Each row is followed by its class.
[ 15.7  14.1 -10.6  -4.3  -9.2  -0.6  72.5   3.2  -4.6 -13.1   2.4  19.1
   8.2 -10.1   6.0   7.6  -8.4 -16.1  -9.6 -20.7  41.6  31.4  -5.2  -7.4
 -34.3 -16.7 -12.8 -19.9  34.1  17.2   3.9   0.5  -4.1  -7.6] : Q406
[ -1.6  -6.1   1.8   0.6  -9.7 -10.1  -6.1  -0.4  12.4  12.9  -9.2  -4.8
 -13.6  -2.3  11.6 -16.3   1.2  -3.6   2.3 -23.8  21.6  -3.0   5.6  -6.6
 -16.0   8.7  13.5  -7.5  30.3  16.0  -3.3   1.0   3.4   5.9] : Q697
[ -4.7   0.6   3.0  -0.4   0.1  -2.4  17.9  -0.5  -0.8  10.7 -10.5  -3.7
 -12.0   2.9   7.0  -5.7   0.2   7.6   5.0  -9.7  18.2   5.0   1.6  -1.7
  -5.9  -2.8  -0.5  -6.5  21.3  24.5 -14.8   0.6  -0.5   3.0] : Q697
[ -8.4  -8.3   9.6   0.3   1.0 -15.7   0.9   1.4  -6.8  12.1  11.6 -12.9
 -19.3   6.5   8.1 -17.5  -1.6  14.2  -1.8 -35.9  19.4 -22.0  14.3   3.3
  18.2   6.7  -0.2  -4.4  26.0  10.3 -17.7  16.1   4.0  -0.3] : Q697
[  7.8   9.2  -3.5  -2.1  -6.6  -6.7  19.5   3.5  10.4   0.1 -10.3   5.5
   0.3  -6.0  12.2  -7.2   0.5  -8.1  -3.0 -17.5  24.3  15.0   0.7  -7.0
 -19.4  -1.3   9.0 -14.0  34.1  21.5   4.6  -1.7   0.1   3.0] : Q697
[ -8.8  -2.5  -6.2   1.4  -8.5   1.1 -21.9   0.8   8.0  17.6  -4.8  -1.9
  -6.6  -5.9   0.9 -10.7  -0.3  -6.6   4.4 -17.7  12.2  -5.9  -2.1  -7.5
 -12.2  -0.3   0.6   3.0  -1.0   3.3   2.7  -1.6  -6.4   4.8] : Q493
[  5.3   0.3  -6.1  -1.5  -9.8  -2.3   6.6   1.6   2.6  -1.0   5.3   9.4
   9.3  -3.6   5.0  -2.6   0.0  -3.7 -10.7 -15.6  17.0  10.2  -1.3  -5.2
 -13.8  -5.3  -7.3  -4.4  10.9  -8.3  10.8   3.4  -0.3  -0.4] : Q406
[  8.0   2.7  -5.9  -0.8  -5.9  -3.0  31.1   3.3   3.9   0.1 -11.9   8.6
   3.9 -10.3   8.2   0.1  -2.2 -13.7  -2.7 -18.4  24.0  11.8   1.3  -6.5
 -21.6  -9.2  -3.1  -6.0  22.9  20.8   1.1  -1.9  -1.6  -0.2] : Q406
[-13.2  16.3   1.8  -0.4   0.5   4.0  26.8  -1.8 -10.8  14.7  -6.7  -2.3
 -14.2   5.0  -0.4  -0.4   1.7  20.9   2.4   2.2  17.0   9.3  -3.6  -0.5
  -5.8 -17.1 -12.1  -5.1  10.7   3.7 -16.6  -1.9  -3.9  -2.2] : Q662
[ -8.1  -0.3  -7.4  -1.7  -1.9  -4.5 -27.6  -0.6  10.8  18.1 -30.2  -8.1
   1.2  -9.9   5.2 -13.7   3.2  -0.7  13.7  -7.4   7.9   7.9  -6.9 -10.2
  -8.7 -11.6  12.5   2.1   4.1  33.1  -1.1  -8.4  -1.8  11.4] : Q697
[  7.0  -1.7  -7.0  -3.6  -1.4  -7.7   9.3   3.5   6.5   4.6 -13.9   3.7
   1.8 -10.8   8.1  -4.6   0.6  -9.6   2.1 -12.3  17.6  12.1  -1.5  -4.8
 -10.6  -8.6   4.2  -8.4  17.6  28.7  -0.9  -1.5  -2.6   5.3] : Q406
[  7.5  -4.6  -6.2  -3.0  -2.1  -8.3 -23.4   7.0  15.1   3.7 -10.9   2.5
  15.1  -9.5   5.4  -5.6   3.0 -11.2   4.3 -13.4   6.1   9.5  -1.9  -5.5
  -2.6  -8.3   4.1  -2.9   7.4  17.0  10.1   3.3  -3.8   8.1] : Q406
[  2.3  -1.6  -5.6  -0.2   1.1  -2.4   6.8   2.0   3.3   4.8 -15.6  -3.3
   4.6  -9.0   4.3  -2.0  -0.5  -4.3   6.0  -6.1  10.1   6.3  -2.3  -5.6
  -9.8  -8.4   3.6  -3.0   9.2  27.1  -3.4  -3.5  -1.2   3.2] : Q406
[ -0.8   3.4  -2.4  -0.8   1.0  -3.4   1.7   1.8   4.4  11.8 -15.7  -3.0
  -3.3  -4.8   7.9  -7.8   3.8   9.5   6.5 -15.0  18.8  13.0  -3.0  -3.1
  -7.3 -10.1   3.2  -7.8  25.4  25.0  -9.9   4.5   4.4   5.5] : Q697
